How the states are linked:
state | t u v l
w142 | w53 w62 w416 w473
w952 | w384 w117 w68 w458
w117 | w68 w118 w673 w952
w771 | w556 w914 w590 w11
w458 | w118 w952 w384 w66
w53 | w84 w416 w813 w129
w66 | w117 w458 w118 w575
w813 | w914 w11 w344 w84
w68 | w905 w673 w808 w384
w556 | w699 w590 w94 w344
w655 | w473 w912 w142 w321
w129 | w942 w53 w84 w62
w84 | w771 w813 w914 w942
w283 | w466 w699 w331 w590
w473 | w129 w142 w53 w625
w928 | w624 w905 w235 w673
w590 | w94 w283 w466 w556
w658 | w912 w321 w625 w316
w905 | w235 w808 w882 w928
w624 | w663 w235 w316 w808
w331 | w458 w575 w952 w466
w11 | w344 w771 w556 w813
w94 | w575 w466 w66 w699
w118 | w673 w384 w928 w117
w663 | w321 w316 w655 w882
w808 | w882 w624 w663 w905
w384 | w928 w68 w905 w118
w316 | w655 w658 w912 w663
w625 | w62 w473 w129 w912
w912 | w142 w625 w62 w655
w575 | w952 w66 w117 w331
w942 | w11 w84 w771 w416
w416 | w813 w942 w11 w53
w62 | w416 w129 w942 w142
w344 | w283 w556 w699 w914
w466 | w66 w331 w458 w94
w321 | w625 w655 w473 w658
w882 | w658 w663 w321 w235
w673 | w808 w928 w624 w68
w914 | w590 w344 w283 w771
w235 | w316 w882 w658 w624
w699 | w331 w94 w575 w283

Here are some states, each with a row of numbers. One shown again gets a slightly different row.
w914 (0.162, -1.082, -1.080, 0.568, 0.548, 0.717, 1.665, -0.921, -0.889, 0.526, 0.045, -0.955, 0.586, -0.390, -0.325, -0.709, -2.110, 0.198, 0.845, 0.879, -1.464, 2.579, -0.085, -0.778, -0.550, 0.178, 0.321, -0.900, 0.839, 1.107, -0.166)
w416 (0.116, -0.805, -1.102, -0.466, 0.151, 1.006, 1.100, 0.129, -0.552, 0.506, 0.743, 0.642, 0.363, 1.014, 1.231, 0.116, -0.030, -0.091, 0.595, -0.613, -0.031, 0.599, -2.509, -0.733, 0.607, -1.233, -0.511, 0.135, 2.091, -0.616, 0.447)
w66 (0.274, -0.937, 0.119, 0.041, -0.418, 1.969, 1.129, -0.360, 0.073, 0.005, 1.058, -0.137, -0.140, 0.448, 0.852, -0.545, 0.231, -0.797, 0.149, -0.464, -0.884, 0.362, -2.024, -1.064, 0.075, 0.534, -0.871, -0.278, 2.750, -0.644, 1.402)
w283 (-0.062, -0.867, 0.163, 0.759, -1.029, 1.151, 0.311, -2.299, -0.242, 1.358, -0.037, 0.350, 1.785, -0.107, -0.324, -0.413, 1.004, 0.595, 1.323, -1.774, -0.165, 0.643, -0.873, -0.680, -0.076, -0.926, 0.008, -1.833, 1.223, 0.540, -0.468)
w813 (0.909, -0.970, 0.273, 0.094, -0.954, 2.318, 0.836, -1.196, 0.389, -0.105, 1.074, -0.263, 0.346, -0.090, 0.247, -1.348, -0.950, -0.872, 0.536, -0.667, -1.422, 1.117, -1.325, -1.008, -0.543, 1.234, -0.556, -0.991, 2.492, 0.438, 0.797)
w912 (0.061, -1.129, -1.661, -0.250, 1.616, 0.299, 1.569, 0.012, -1.232, 0.508, 0.512, -0.372, -0.130, 0.368, 0.081, -0.503, -2.380, 0.937, 0.182, 0.998, -1.093, 1.991, -0.289, -0.358, -0.503, -0.076, 0.088, -0.005, 0.496, 0.674, -0.168)
w117 (0.372, -1.214, -1.028, 0.357, -0.004, 0.561, 1.007, -1.051, -0.883, 0.336, 0.877, -0.712, -0.060, -0.672, -0.140, -1.116, -1.772, -0.391, 0.995, 0.540, -2.010, 2.043, -0.358, -0.788, -0.402, 0.532, -0.421, -0.951, 0.988, 0.751, -0.142)
w458 (-0.960, 0.364, -0.576, 0.054, -1.272, -1.017, -0.436, -0.433, -0.462, 0.183, -1.026, -0.072, 0.858, 0.301, -0.373, 0.660, 2.116, 0.718, 0.509, -0.802, 1.173, -0.303, -0.588, 0.365, 0.699, -1.615, -0.106, -0.543, -1.514, -0.462, -1.268)
w655 (0.051, 2.002, 1.815, -0.531, 0.855, -0.545, -0.475, 0.468, 0.658, -0.889, -0.793, -0.703, -1.097, -1.190, -0.788, 0.328, 0.930, 0.058, -1.058, 0.543, 1.491, -1.435, 1.514, 0.784, -0.339, 0.480, 0.955, 0.009, -1.118, -0.146, 0.107)
w84 (0.241, 0.015, -0.272, 0.251, 1.269, -1.235, 0.143, 1.442, 0.081, -0.305, 0.678, 0.323, -1.350, 0.038, -0.044, -0.161, -2.140, 0.042, -0.815, 1.601, -0.073, 0.349, 2.026, 0.831, -0.189, 1.027, 0.108, 1.132, -1.066, 1.039, 0.563)
w66 (0.779, -0.775, 0.235, -0.121, 0.121, 1.674, 0.882, -0.781, -0.140, -0.098, 0.736, -0.089, 0.164, 0.277, 0.936, -0.694, -0.381, -1.252, 0.381, -0.640, -1.113, 0.535, -1.819, -1.253, -0.210, 0.345, -0.364, -0.119, 2.495, -0.427, 0.747)
w117 (0.364, -1.837, -0.672, 0.331, -0.092, 1.068, 1.160, -1.343, -0.475, 0.239, 0.837, -0.370, 0.142, -0.489, -0.558, -1.015, -1.659, -0.578, 0.617, 0.832, -1.727, 2.154, -0.563, -0.885, -0.593, 0.981, -0.227, -0.663, 1.185, 0.938, 0.296)
w673 (0.157, -0.890, 0.383, 0.826, -1.961, 1.170, -0.138, -1.542, 0.374, 1.072, 0.016, 0.757, 2.199, 0.401, 0.083, -0.677, 0.982, 0.097, 0.248, -1.470, -0.194, -0.056, -0.952, -0.979, -0.035, -0.694, -0.538, -1.530, 1.068, 0.010, -0.085)

From each start, follow one symbol. Which state do you reach?
Answer with the state's name.
(-0.145, 0.027, -0.356, -0.161, 1.639, -1.347, -0.008, 1.120, 0.006, -0.264, 0.192, 0.110, -1.049, 0.361, -0.276, 0.236, -2.075, 0.103, -1.053, 1.664, -0.377, 0.165, 2.318, 0.838, -0.608, 0.949, 0.218, 1.056, -1.512, 0.392, 0.306)
u	w813
(0.165, 1.211, 0.893, 0.340, -1.053, -0.813, -0.753, -0.691, 0.605, 0.467, -1.445, 0.194, 1.594, -0.420, -1.074, 1.010, 2.476, 0.815, 0.212, -1.720, 0.774, -1.475, 0.741, 0.231, -0.193, -0.836, 0.621, -1.230, -1.432, -0.058, -0.413)
u	w84
(-0.660, -0.314, -0.274, 0.730, -1.705, 0.163, -1.183, 0.061, 0.206, 0.908, 0.373, 1.159, 1.094, 2.001, 1.203, 0.846, 1.410, -0.483, 0.442, -1.333, 0.412, -1.405, -1.654, -0.279, 0.654, -1.224, -1.049, 0.715, 0.718, -1.186, 0.336)
t	w673
(0.654, -1.092, 0.380, 0.625, -0.591, 1.688, 0.517, -1.336, 0.327, 0.317, 1.215, -0.772, 0.052, -0.465, 0.583, -0.711, -0.553, -1.100, 0.679, -0.317, -1.386, 0.777, -1.677, -1.021, -0.374, 0.827, -0.521, -1.106, 2.617, 0.108, 0.805)
t	w914
(-0.946, 0.422, -0.273, -0.161, -1.227, -0.955, -0.625, -0.302, -0.661, 0.207, -1.268, 0.252, 1.137, 0.175, -0.332, 0.919, 2.181, 0.272, 0.698, -0.830, 1.041, -0.005, -0.288, 0.333, 0.713, -1.262, -0.152, -0.416, -0.887, -0.657, -1.424)
l	w66
(0.217, -0.703, -0.163, 0.005, 0.550, -1.605, -0.192, 0.548, -0.395, -0.605, 0.112, -0.425, -1.131, -0.408, -0.419, -0.327, -1.615, -0.092, -0.390, 1.820, -1.090, 0.506, 1.966, 0.347, -0.329, 1.149, -0.057, 0.705, -1.218, 0.552, 0.039)
u	w66
(0.275, 0.423, 0.798, 0.313, -0.478, -1.177, -1.543, 0.747, 1.179, 0.042, 0.044, 0.917, 0.658, 0.846, 0.146, 0.304, 0.951, 0.039, -0.755, -0.636, 1.050, -2.852, 1.341, 0.286, 0.585, 0.347, 0.111, 0.174, -1.096, -0.455, 0.476)
v	w84
(0.432, -0.505, -1.593, -0.221, 2.062, 0.622, 1.588, 1.193, -1.243, -0.465, 0.642, 0.101, -0.571, 0.223, 0.607, 0.104, -1.943, 0.696, -0.222, 0.645, -0.489, 1.742, -0.437, -0.025, -1.174, -0.155, 0.829, 0.141, 0.964, 0.173, 0.553)
u	w673
(0.357, -0.797, -0.512, -0.134, 0.510, -1.474, 0.056, 0.744, -0.186, -0.552, 0.352, -0.527, -1.110, -0.543, -0.035, -0.895, -1.744, -0.006, -0.157, 1.434, -1.106, 1.036, 2.051, 0.291, -0.180, 1.280, 0.197, 0.793, -1.547, 0.740, -0.137)
u	w66
(0.465, -1.476, -0.425, 0.212, -0.379, 1.024, 1.603, -1.127, -0.559, 0.368, 0.842, -0.826, -0.195, -0.438, 0.037, -1.340, -1.641, -0.097, 0.668, 0.985, -2.072, 2.468, -0.121, -0.709, -0.698, -0.003, -0.365, -0.970, 0.905, 0.760, 0.563)
v	w673
(0.034, -0.881, -0.675, 0.476, -1.324, 0.574, 0.691, -1.344, -0.429, 0.798, -0.050, -0.045, 1.864, 0.139, -0.235, 0.015, 0.344, 0.920, 1.492, -1.022, -0.431, 1.447, -1.508, -0.727, 0.014, -1.237, 0.011, -1.368, 0.923, 0.199, -1.109)
t	w416
(0.265, 0.067, 0.192, -0.626, 0.276, -0.244, 0.907, -0.435, 0.311, -1.110, 0.478, -1.288, -2.163, -1.639, -0.362, -0.316, -1.295, -0.951, -0.581, 2.052, -1.374, 1.593, 1.097, 0.259, -0.192, 1.923, 0.135, 0.263, 0.175, 0.499, -0.184)
u	w416
(-0.170, -0.864, -1.597, -0.088, -0.203, 0.941, 1.690, -0.119, -1.908, 0.783, 0.124, 0.709, 1.027, 0.394, 0.984, 0.239, 0.127, 0.460, 0.794, -0.624, -0.134, 1.297, -2.227, -0.877, 0.359, -1.057, -0.337, 0.010, 1.554, -0.292, -0.439)
v	w458
(0.455, -1.468, -0.767, 0.086, 0.043, 0.883, 0.941, -1.031, -0.963, 0.524, 0.189, -0.635, 0.439, -0.678, -0.365, -1.174, -1.741, -0.067, 1.008, 0.661, -2.191, 1.979, -0.230, -1.232, -0.897, 0.659, 0.185, -1.024, 0.792, 1.434, -0.184)
v	w673
(-0.447, 1.234, 0.850, 0.520, -0.736, -0.368, -0.629, -0.713, 0.469, 0.171, -0.975, 0.069, 1.306, -0.861, -1.096, 0.586, 1.945, 0.616, 0.239, -1.080, 1.301, -1.488, 0.613, 0.255, 0.108, -1.288, 0.250, -1.065, -1.348, 0.553, -0.764)
u	w84
(0.014, -0.101, 0.070, -0.868, 0.568, -0.182, 0.079, -0.227, -0.045, -0.805, 0.206, -1.707, -2.199, -1.742, -0.526, -0.755, -1.311, -0.936, -0.121, 2.218, -1.085, 1.440, 1.625, 0.296, -0.093, 1.815, 0.200, 0.050, -0.691, 0.478, -0.166)
v	w813
(0.485, -1.754, 0.259, 0.432, -0.479, 1.455, 1.228, -1.559, 0.264, -0.184, 0.365, -0.613, -0.058, -0.840, 0.218, -1.221, -1.113, -0.457, 0.661, 0.081, -2.013, 1.775, -0.662, -1.164, -0.305, 1.084, -0.604, -1.030, 1.841, 0.879, 0.435)
t	w912
(0.009, -0.907, -1.885, -0.087, 0.318, 0.625, 1.774, -0.060, -0.909, 0.573, 0.179, 0.535, 0.730, 0.515, 0.732, 0.224, -0.159, 0.621, 0.876, -0.666, -0.184, 1.657, -2.372, -0.743, 0.070, -1.222, -0.071, -0.298, 0.960, -0.711, -0.324)
t	w66
(0.099, -0.139, -1.048, -0.444, 2.351, 0.737, 1.664, 1.179, -0.497, -0.328, 0.593, -0.298, -0.897, 0.148, 0.465, -0.948, -2.103, 0.262, -0.986, 1.214, -0.175, 1.005, -0.753, -0.249, -1.197, 0.657, 0.368, 0.556, 1.320, -0.003, 0.625)
u	w283
(-0.459, 0.665, 0.930, 0.370, -0.704, -0.643, -0.904, -0.646, 0.755, 0.347, -1.321, 0.286, 1.723, -0.413, -1.149, 0.513, 2.394, 0.648, -0.171, -1.478, 1.270, -1.002, 0.796, 0.159, -0.187, -1.090, 0.431, -1.349, -0.750, -0.309, -0.726)
u	w84
(-0.622, 0.994, 0.589, 0.012, -1.591, -0.184, -0.905, -1.123, -0.003, 0.425, -1.406, -0.105, 0.579, -0.539, -0.901, 0.881, 1.798, 1.076, 0.418, -0.845, 0.989, -0.859, -0.094, 0.604, 0.515, -1.610, 0.642, -1.018, -1.175, -0.281, -0.889)
v	w655
